The five nearest rows among all rows above each row, by straight-line distance, nearest first (none for the first six rows)
0: [ 30 -21 -11 -40  -7  -4  18  -7  -3   5   4  45  20  39  20 -22 -33  22
   5 -28  -9  12  -4  -7 -49  -5 -23   1  55 -10  13  20  17   4 -22 -30
  -5 -25  12  16  12 -21  36  20  28]
1: [  4 -19 -31  21   1  -8  13   4   8  11  21  28 -32   8  -1  -6 -42  -8
  -3  -5  -8  27 -13 -24  -5   5   9  11  -1  -7 -13  18  19  21 -12  -2
   4 -25  15  23  -5  -9   8   6  -2]
2: [ 19  19 -24 -13  17  11  -4  23 -21  18   3  -2   7  60 -42 -11 -64 -14
  44   9  16 -16  23  24  -4 -12  27   5  45  -9 -26  29  15  19 -16  -4
 -13 -36  34 -20 -11 -15  31 -10  34]
3: [-27 -18 -11  26   3 -22  15 -23   0  -9 -15  11   9  21   6  -8  12 -20
  23 -10   8  11  -4   0 -14  17  -9  15  -9   5  19  -5  10  14   5 -20
  22   8  20  -7   5 -37  -2  20  -2]
4: [  1 -32  30  -7  -2  -4   3  -1  -9  -8  11  17 -15  10   8 -14 -47  -3
   3 -28  20  -2  12 -21 -43  -9  -6  -5  39 -29   1  38  15 -26 -23 -22
 -45  -4  -2  20  -1   2  12  20  31]
5: [-18 -42  21 -10  -7  -3  23 -22  -7  17   2 -24  17   6   1 -15 -25 -11
   5  10  -7  18   3  11  -4   0  -8 -29   6  47  20  28   7 -43  -4 -29
 -21 -26   4 -19 -14  21  15   1  24]
6: [ 27  -5   7   2   2   8  21  -8  -7  -8  12  14 -14   2   7   3 -16  32
  30 -11  21  16   4 -16 -38 -23 -20  -2  16 -22   9  -1  -9  14 -30  -2
 -15 -46 -24  16  -3 -16  -9 -16  16] -> 4 1 0 3 5
7: [ 42  -3  -8   3 -29  -5  23  -2  -4 -20  -2  19  -9  24 -18  -5 -34   1
 -12  24  12  -4  17   1  -5  -1  -9 -22 -17   0   2  47  25 -11 -24  -3
  11 -30  -1  -5   9 -36  38  -1 -12] -> 1 6 0 3 4
8: [ -4   7  -9 -19  19  33  -5  15  -5  -2 -22  21  15  22  -8  -6 -29   0
  -9 -11   3   7  14  -9 -14  -8 -22 -26  33   4  -6  -1   3  -3 -31  -9
 -21 -32  -4  32  14  18  11   3  29] -> 6 4 0 1 5
9: [ 10   0 -31  15   4 -11  10 -13  11 -24 -42  33  -3  46 -11 -27 -60 -20
   6 -26  33   7 -14   7   8  11 -21  14  14  16 -11   6   5 -19 -27  30
 -10 -60  19  14   9   9  30  29   7] -> 8 1 7 0 3
10: [ 28  15  26 -11  32 -15  85 -17  33 -16  10   9   5  74  25  -5 -72   8
  36 -40  15  13  57  55 -24  44  -1   0  -4 -26   6  88  43  -4 -43 -53
 -47 -12 -52  83   4  -6   0   7  52] -> 4 0 6 8 7
11: [ 10 -15  12  -2 -10  11  14 -23 -18 -18 -26  -4  -9  20 -12 -13 -38 -22
  37  -8   5 -26  11   4 -17   4 -29  28  37  -3   0   7   6  17 -23 -11
 -14 -44   6  37   3 -21  14  15  34] -> 8 6 4 9 0
12: [ 23  21  24 -23   7  20  -9 -12  35  23 -22  -9  37  29   6   2 -40  -1
   6  -9   5 -11 -10  12 -26 -11 -11  23  -3  -3 -17  11   6 -20 -46 -15
 -18 -24 -10  19  26  -3 -18   5  20] -> 8 11 6 4 0
13: [-27  15  22  25   1 -19   3 -12 -17   4   3  17  -9 -13  17 -15 -14 -12
  31 -19   5  12  13  -8  -4   1  13  19  31  -8   4   2  32  24 -19   7
   2   4  11  28  14   6  11  32  27] -> 3 1 11 4 8
14: [ 19  10  -3  12   8  11 -11   0  -3 -29 -18 -20 -20 -12 -29 -19 -13  -8
   4   4   6 -40   6   9  28 -20  -7  21 -47  10 -21  13   7   9   5  -4
   8   8  -8 -31   5  -3 -43   6  14] -> 3 7 12 1 11
15: [ 12 -13  -5  -8   4  37  25 -17 -22 -13   0   3  -5  12  -5 -14 -38   8
   0   3   6  -4  14 -31  -7  15  12  10  11   8   9  78  -7  16 -41 -19
  22 -47   4  30   3 -20  38  28  31] -> 11 7 1 8 0
16: [-15  -6   1  33 -10  16  37  -9  12   4  36  -4   0  -3   7  21 -25  21
 -14 -26   3 -10  -1 -10 -11 -27  -8 -15  -7 -24  14  27  24 -28 -22 -11
 -32 -11  -9  -4  10  -2   1  -1 -19] -> 6 4 1 7 5
17: [ -1 -24  16  -4   2  -7  36  -5   5  15   5   5  -5  16  -4 -19   2  22
   6 -12   5   7   0  -3 -31   9  -8  16  10  -2   8  10 -15   3   5 -39
  10 -27   1 -27 -15   7   6 -16  -6] -> 6 3 5 1 16
18: [  0  29   5 -26 -42  -2   3  16  -3 -19  -7 -11   1   6 -11  13 -31  28
  -5  -1   2   3  29  -3 -20  -6 -25  -7  32 -11  -4   4  12   1   0  -7
  12   9  10   6 -26 -14  36   8   4] -> 7 8 17 6 11
19: [  6   8  10   3   4   3  -6   0   4 -33  -6 -18 -15 -32   5  -6  12  -2
 -15 -22 -15   8 -34 -22  32 -32  23 -17 -25 -17   0  -5  -2  23  27 -11
   5 -20   6  34  18  -1  -7  22   7] -> 14 1 13 3 16
20: [ -3  21  10 -29   3  21  40 -31 -23   9  18  13   4  43  17 -18 -57  16
  15 -32  43  40  18 -21 -28  10 -20 -39  61   0   5  22  19   2 -35 -25
 -17  -4  16  15  14  -4  18   8  -1] -> 0 4 8 6 18
21: [  3 -76  -1 -29   7  29  31  -6 -38  13   7  10 -39  28  40 -24 -64  31
 -32  30  11  -9  13 -41 -41 -57   4  -2  68   1 -13 -66   7  40 -62 -23
   8 -45  13 100 -38   5 -31  -6 -21] -> 6 8 1 11 0
22: [ 44 -36  -5 -16   7  10  33 -13  -4  19 -18 -15 -35   6 -10 -23 -19  -6
   0   6  15  13  -8  -6  13  11 -42   6  25 -14  -2  19  16  10 -27 -16
 -20 -31  -1   0 -21   0   2  -7  25] -> 11 17 6 1 8
23: [ 39   4  13  16 -14 -15   3  21   4  16  20  -2   3  36  28 -16  -7  -8
  19  -7  22 -32   8 -11   1  30 -20   3  29  -1   4  24  15 -30 -17 -19
 -11 -43  18   2 -22  14  33  35  31] -> 4 11 22 17 0
24: [ 24 -21  18 -17  -8   8  12 -18  -8 -32  -7  10  -9  17   5  -5 -32  13
  40 -12   3   9   8 -15 -27   8  12   0 -11  -4   7  25   1  20 -29   9
   7 -26  16  28  21 -17   9   3  27] -> 6 11 15 1 7
25: [ -8 -10   1  -4  -2 -15 -10 -35   1 -16  36  13 -15  33  21  24  -9 -15
  -3   2 -15   7  20  15  13  18   3   3  -3  -9   8 -20  11  -4  -8 -18
   6 -20  -8  12 -15 -10  20   8   4] -> 3 1 17 13 24
26: [ 14  13  13  -6  31  -3  -3   6  -3   8 -12  10  26 -23  -5  29 -30  -2
   5 -29  -8 -13   7  27   0 -37 -16  11  28  17  22   8  -2   4   0   3
  21   2   9  37  14  13   1  25  22] -> 8 13 12 18 11
27: [  5  -6   8  -3  -8  15  31  21   5 -40 -22  34 -11  28  19   3  24  16
   2  -3   6  -7   4  23  -8  15  17   9  -1  27  -7  -1  18 -12 -38 -22
   1 -28  18  -5   9   2  20 -22   3] -> 17 24 7 25 8
28: [-12 -11 -19  -3  11   1 -15 -13 -16  -1 -32  12  -6  27  -4  -8 -12  -6
 -13  11   3   4  28  12   0  25  22 -12  19  22   1   5   4 -23   3   0
  -1 -23   7  17  13  11  -6  16  -6] -> 8 25 3 27 1
29: [-14 -10  11   9 -20   0  35  -3   4 -25 -21  32 -10   7  32   6 -32  14
  28  -9  18   2  24   3 -10  23 -27  10  30   5   2  18  -4 -16  16 -40
 -45 -36 -21  53  18  -2  -1  21   0] -> 11 4 6 8 28
30: [ 26 -14  -2 -35  -6 -19  29 -14 -13 -19  -8  25 -10  17 -22 -24 -30  16
 -12 -21  25 -21   5 -33 -43  31 -31  22  28 -25   7  41  25 -22  -7 -27
 -23 -30  19  32  -8   7  16  26  18] -> 4 0 11 22 23
31: [ 17   3  18 -26 -11  46  24 -33  -2 -12 -12   9  11  34  20 -15 -17  21
  19  14  24 -21   0   0 -27  20  -4  15  10 -18 -14   7   8  -5 -33  -4
  18 -24  -2  21  21 -18 -10  19  15] -> 24 12 11 6 15
32: [ 24  38   5  -5 -42  12  -2  14  15 -25  -5 -11  13   3  24 -22 -29   6
  12   2 -15 -21  -4 -14   7  -7 -31  15  27   5  -4   7 -11  -8 -35  -7
 -18  18  16  -7  11   0  18  11  12] -> 18 12 23 8 31
33: [ 25  -6  -7 -13 -14   4  16  -6  -2   0   3  51  27  33   3  -5 -48  12
   9   3   4   2  11 -15  -1  -5   7   1  68 -15   4  15  -1  -8 -34 -31
 -23 -22  18  49   5 -20  25  18  18] -> 0 8 4 11 20
34: [-14 -22  25   0  46  54  -3   1  20   4 -35   6 -35 -35  22  13  -2  29
  34 -33 -17  19   3   4 -20 -16 -21  -2  30   9  27  -3  22 -14 -35 -19
   2  25   9   0   5   3   4   0   4] -> 26 8 13 6 17
35: [  0  16  -6  10  -3  12  41   2   3 -10  28  -6  22  50  -8   7   2  13
   1  -5   8  -4   8 -10 -22   5 -21  -4  45  15 -33  -1  26 -33 -13   2
   7 -26  -7  24   3   3  15  10 -22] -> 8 18 31 16 28
36: [ -6 -17  28 -16  -6  34  15 -29   4  43  17  21  -1  28   4 -20  -9   4
  26 -27 -31  -3 -21  -7 -26  20 -16 -16  16  24  39   4   9   3   2 -14
  -8 -15  20   8 -21  10   8  26 -13] -> 17 5 0 3 25
37: [ 15  -2 -29   9   5  25   3 -21  -7  20  11   5 -14  26  10   7 -75  18
  28  -7  28 -14  29  -3 -20  25 -13 -17  48 -36   3  28  22 -16 -21 -13
 -30 -47 -18  28   8 -27  18   9   9] -> 33 4 11 6 20
38: [-21 -41  13 -13  14 -11  21  -9   0  18   7  37   5  29  15  -2  20  18
   8  -5  39   0  -6  -8  18   0  32  23 -18  22 -24  35  29  17 -40 -18
   4 -14  14  20  -2 -15  23  15   8] -> 27 1 3 24 17
39: [ 16 -37  -1 -25  -4   1  41  -9 -17  12   7   7  -2  36   0 -12 -78  19
 -16 -18  13 -22  22   4 -31  13 -27  16  69 -33  19  81   4 -32 -43 -39
   9 -32  45  33   9  19  10  -1  35] -> 30 4 0 33 15
40: [-18   8  38  -7  22   7   3 -24   6  10 -22   3  48  21  18   7 -51  -2
   9 -40  -5 -12  12  18  -8 -11 -27  -7   5  -3 -30   8  42   6 -11  21
 -15  -4  10  33  38   8  25  32  10] -> 12 26 8 13 11
41: [  1  -5 -17  15  -9 -27  41 -12  20   6 -27   1  16 -38   6  13  -3 -14
  10   6  -9  -5 -20 -23 -25   7 -22 -20 -31  22  -3  -7 -17 -36   3 -14
  -3  -8 -13 -10 -22 -14 -15  -4  19] -> 3 17 5 16 6
42: [-11 -29 -19   1 -10  25   0   0  12  -6 -19   5  11  36   3  -1  -6   2
  18   2 -15 -26 -13  10   7 -19  -5 -20  39  -4 -20  55 -13  -6 -31 -18
  -3 -15 -33  59  -7  10  18   0   5] -> 8 33 11 28 35
43: [  8 -31   5 -29 -15  -3   8 -11 -12 -11  15  32  16  29 -33 -22 -75   1
 -16  -7  11   0   0 -21 -50 -15 -31   9  40   6  -5  43  32  11 -34 -34
  10 -23   8  13   9  -3  26  40  47] -> 0 30 4 33 15
44: [-28  -3   6  14  -1   7   9   7  -6 -12  19  13  29  31 -26   3 -28 -20
  -7  -9 -21  38 -26   2 -31   7   2   0   3 -19 -19  -3  -1 -12 -32 -12
  13  -9 -10  28  17   0  16  -4  13] -> 8 1 35 25 24
45: [ 12 -32   8  -7 -22  -6  47 -18 -10  -1 -33  16  -6  22  -8 -35 -41 -10
  26   4  20  16  15 -10 -27 -42   6  14  39  -3  -4  18  14 -19 -18   1
  -6 -14  21  36 -16  -7  18  13   7] -> 11 33 4 24 0
46: [  8   6  -6 -29 -13 -29 -13 -17 -14  -4   3   1  -8  31  35  10 -18  12
   6   3   5  17 -19   7   3  -6 -25 -22  34  12  -9  14  -2  -1 -21 -13
  11 -23 -10   3   8 -16  54  11  18] -> 25 18 0 8 7
47: [  5  13  29  -5  27 -13  -6  -3  -5  -2 -24  36  21  21  21 -20 -20 -13
  27 -17   9   1  15  15 -19  -2   2 -32  25  10  28   3  26   4 -11  11
  15 -25   7   7  10  26 -11   8  14] -> 8 28 13 26 24
48: [ 18 -12   2 -22 -18  17  25  -5 -26 -10   0  -1 -28  55 -11 -21 -35  35
 -21 -31   5 -31  -2  20   9  10 -32  -7  38  27  18  42   7  19  -9   2
  14 -42   4  23   9 -16  28   6   3] -> 15 11 7 46 0
49: [ 17   8  -4 -13   2 -28   2   4 -29  13   6 -21  -5   0 -12 -27  11  16
 -30 -19 -29   4 -14   5 -39  29  -2   4  14  17  10 -38 -14 -10  22 -10
 -25  20  -8  41 -23 -21  22  -6   7] -> 17 18 28 25 44
50: [  1   7 -13   5  34  36 -15  -6 -39  22   3 -11 -17   0  -6  -3   9 -11
  13 -41  20   3  39 -22   8  22 -35   4  34 -11 -12  26 -18 -34 -21  19
  -1  -9  -7  -8  -7 -13   2   2  22] -> 8 28 22 6 37
51: [  2  15 -24 -11  -7   5  -5  -6  -8  28 -20  -8  -8  15  -8 -28 -29  -1
  28  -4 -38   2  -5  -7 -33  -9 -17 -18  32   4 -16  33  -1  -4 -15 -30
  -1 -19   2  15   0  12  -2  35 -15] -> 8 28 42 36 1
52: [  -2  -42    6    5   24   24    0  -20  -38  -22   14   22  -22  -20
   43  -58  -58    7   39   25   22  -19   15  -37 -104  -29  -16  -20
   18  -55   -7   80    5   27   11  -17  -37   13  -27  -40   38  -23
  -20    6   -5] -> 4 6 24 37 51
53: [  4   4  10  -1  -3  -2  23 -27 -15   9  -5  28  14  48  -7 -23 -25  21
   0 -41   9  39  22   2 -12   5  -6  -7  25   4 -22  51   3   9 -15 -21
   1  -3  18   5  23 -16  18  -3  11] -> 20 0 24 17 33
54: [ 17 -11  15   6  -4  12  48 -10 -25  35  19  -4 -54  45  32  11 -64 -15
  20  -5  40 -27  17 -24 -44  31  16  15  35 -15   3  63 -14  16 -30 -42
 -18 -30  34  30  -8 -23  17 -23  20] -> 37 39 15 4 11
55: [  3  -7  11  11 -33   7  -2  13  -9   9   1  -1  -8  25 -19 -23 -31  13
  16  11   9 -17  34   0 -15  25 -17   5  25  35  -1 -23 -14   4 -25 -30
  25  10  46  13 -14 -10  19  24  -5] -> 18 32 28 17 11
56: [ 14 -20  23  -4   3  20  23   5  10 -23 -32   8   9  10  -1  13  -6  21
  20 -14  -2 -12 -34 -14 -18  17   1  12  22   5   7   8  -7   2 -46  16
  17 -24  -4  39  -3   6  39  -2  -1] -> 24 27 31 42 11
57: [ 27 -11  -3 -15  -3  -1  32   6 -37   2 -11   5 -22  10 -11 -44  -2  35
  31  -6   5  -4  46 -11  -5  16  -7   2  20 -37  -4  24  30  21 -16 -31
 -29 -12   3  41  23 -23  36  -2  30] -> 24 11 30 22 53
58: [-16 -13  16  29 -12   3  -7  -8   1  10  -8  10 -24  20  40  -4 -13   7
  21 -60 -15  -4  24  -5 -12 -23  10   3   4  18 -38  15  25  17 -15 -22
   3 -22  18   0  -6  10   7  17  -2] -> 13 1 53 51 17
59: [  1 -14   2  16  15  20  34  -5  -5  24  17   6  -6  13 -20  25 -41  29
  -1  -3   1  -5 -26 -24   0  48   4   5  24   2  -6   7  -6 -29   0 -11
  -2  -4  15   4   9   1  23 -18  15] -> 17 1 56 44 35
60: [  8 -10   7  -2   4   3  23   6 -25   1  -1  37 -10  34 -12  14   5  12
  -8  16  11  18 -18   1   3   0  26  -7   1 -18  -5  -1  -2   6   0  -3
  -6   0   0 -25  -9  13  36  -8   0] -> 17 27 59 25 1
61: [ -2  10  -6  -2   7   6   4   7  28  -6 -17   0 -12 -12   0  10  28 -20
 -32 -24   8   7  18  -7  15   9 -14  24  -9  12  -4   2   1  17   5  13
 -26   5 -22  -2  10 -17   8  13   7] -> 3 19 28 14 25
62: [  5 -38   7  -4   0  -2 -12   1  30   7  -6  18 -18  15  -6  20 -40 -17
  39  16 -24  22  27 -25   3   6 -17  -6   7 -24  35 -14  -8 -15 -22  12
  12 -31  -5  12  18 -10  -2   4 -11] -> 25 24 1 6 28
63: [  8 -64  -6  -6 -73  13  53 -13  29 -11   3  27  35  -4  21 -29 -61   5
  26 -41  11  -1  -6 -10 -65 -46 -16  -7   0   2   9  20  34  -6 -49 -68
 -27 -46  33  39  -3 -15  33   0  15] -> 0 45 43 4 33
64: [ 20  -9  18 -13 -20   4  30  -8 -23  -9   0  44  16  32  19 -24   6  -2
  -9 -41  16 -15  37 -12 -21  20   8 -20  38  19  24  20  18  19 -45 -39
  17  -6  -1   3  18 -15  25  33  24] -> 0 53 33 47 24
65: [  1  -2 -11 -17  15 -19 -12 -10   2   6   2  25  35  17  21  16 -39  13
 -12 -11  29 -22  -7   9 -19  14   7 -12   3  25   1   1   0 -10   5  -9
   3 -17   9  -2 -18   9 -10 -13 -21] -> 28 47 17 25 60
66: [ -7 -26   3 -31 -13   3   0   3  -8  -8  -2  28  24  35  15  -3 -22  11
   2  10 -18  11  22 -34  -9  -9 -39 -20  31  -4   9  13  33  -2 -26 -21
 -12  -7   6  12  39 -31  26  -6   5] -> 0 8 33 46 53
67: [ 26  -4  -7  -4  -6  19   7  14  -5 -23  -1  13   6  28 -13 -31 -28  21
  -6  -3  24 -27  33 -19  17  10 -36 -10  37   7 -23  12   1 -28 -33   3
 -13 -40   5  16   8   4  53  -1  -7] -> 8 35 7 48 23
68: [-43 -63 -20 -22 -38 -14  23 -17 -28  -4 -12  30 -28  18  38 -42 -15  -4
  21 -29  21 -15  23   0 -43  41 -36 -33  81 -12  -9  28  26  10 -28 -28
  -6 -23   3  -4   1  33  41  -6  27] -> 4 0 64 30 20
69: [ 36 -11  19 -10  -8  -7  46 -15 -22 -20 -17  22 -11  57  25  12 -54  32
  15 -33  -5  15  16  12  -8   1 -38 -19  59  32 -42  55  15  -8 -48 -17
   0 -48  -3  59  11 -21  12  13  35] -> 53 48 33 0 11
70: [  1  16   6   8  -1   1 -15 -38   0 -14  -8  -5  19  15  -6 -13 -20  18
 -26  -4 -12  12  26  -8  -6   9 -11  18  21  -8  10  -8   6  -1  13 -23
  -3  -6  -7   7   0 -14  36  -7   2] -> 18 25 28 17 53
71: [ 13  -7   4  -2 -14  11   1 -19  14  15  27  -4 -16   1  32  -9 -35 -11
   7  -2  -3  -2  15  -1  10  -2   5  -5  -1 -11   9  -8  -8   4   3  -7
 -17  19  -2   8  12 -17   6  19  -6] -> 25 70 1 32 16
72: [ -7  19  -6  16   3  -4  39 -11  19  14  23  42 -20  43   9 -14 -28 -23
  20   3 -18  12  31  -9 -23 -34  14   6  30  16  13  21  16 -14  -7  -4
   9   3  29  27 -19  -1  39  12  -1] -> 45 1 13 33 71
73: [ 26  -2  -7   4 -10   2  -1   2  26  25  29 -28  20  23  -7   9   2   1
   8  -4   4 -15  35  -1  -8  11 -11  -6  25 -19  -8  29 -11   7  -9 -11
 -16  -9 -17   3  41  16  27  30  10] -> 71 23 35 70 51
74: [ -7 -18 -10  -5   9  -9  12  27   4  28 -10  22   0   8  10 -28  16  10
  -7   7 -10   7   1  11   0  -1   8  -5   6 -15  19   0 -16 -24 -19   2
 -10   4 -41  -1  -1  19  20  12 -13] -> 60 17 28 71 61
75: [ 20  11  -7 -37   2   7  27  -3 -37  -3 -13  24  11  17   7  -2 -58  -8
   9   6   6   1  23  -7 -34   6  -7 -19  23  -5   1  66  14  -6 -27 -38
   3 -25  17   7 -15  30  57  16  28] -> 15 43 0 30 8
76: [ 29 -38 -20   0 -18  -7   9   0  11  -9  -9   6 -29  12  -4  20 -23   4
 -19  14   5  11  25  13   2  41 -10  -5  11   4 -14  25   8 -14 -12  10
   4 -55  -4  27  15  17  23 -10  -5] -> 28 7 1 67 22
77: [ 22   7   8 -23 -29  25  18  -3 -22 -16  14   3 -21   3 -33   4 -29   6
   3 -19   9   1  10 -27 -14 -11   6 -15   3 -25  11  12   9 -10 -26 -17
  11 -39 -17  20  37 -10  11  -6  -1] -> 24 6 7 8 31
78: [-18  13  -4   5  -3  -7   0  -6   8  23  14  11   6  18   8  -2 -10  24
   4  14  16  -7  33 -25  -6 -14   8  -8  33   1  -7  24  -1 -26 -24 -33
 -14 -35  24  33   8   1  -8   2  11] -> 33 8 28 35 51
79: [  7 -18   3 -10 -27 -22 -25  -6 -21  -3   5  11  -5  10 -10  -5 -11 -19
  11  -2  30  12  14  18  -7  15 -14  -9  10 -25   5  29   6  -8  33  -2
 -50 -42   8  18  13  27  15   9  13] -> 28 76 4 73 29
80: [ 28   5  -5  18  15  -4  14  20   5  -5   4  13  14  34  48  -4  -7  11
  16 -16 -16  -4  23  -4 -46 -11 -24  14  14  35   5  20   2  -2 -31  -1
 -11 -39   1  -1  -6  22 -35 -32  -1] -> 6 47 17 65 27
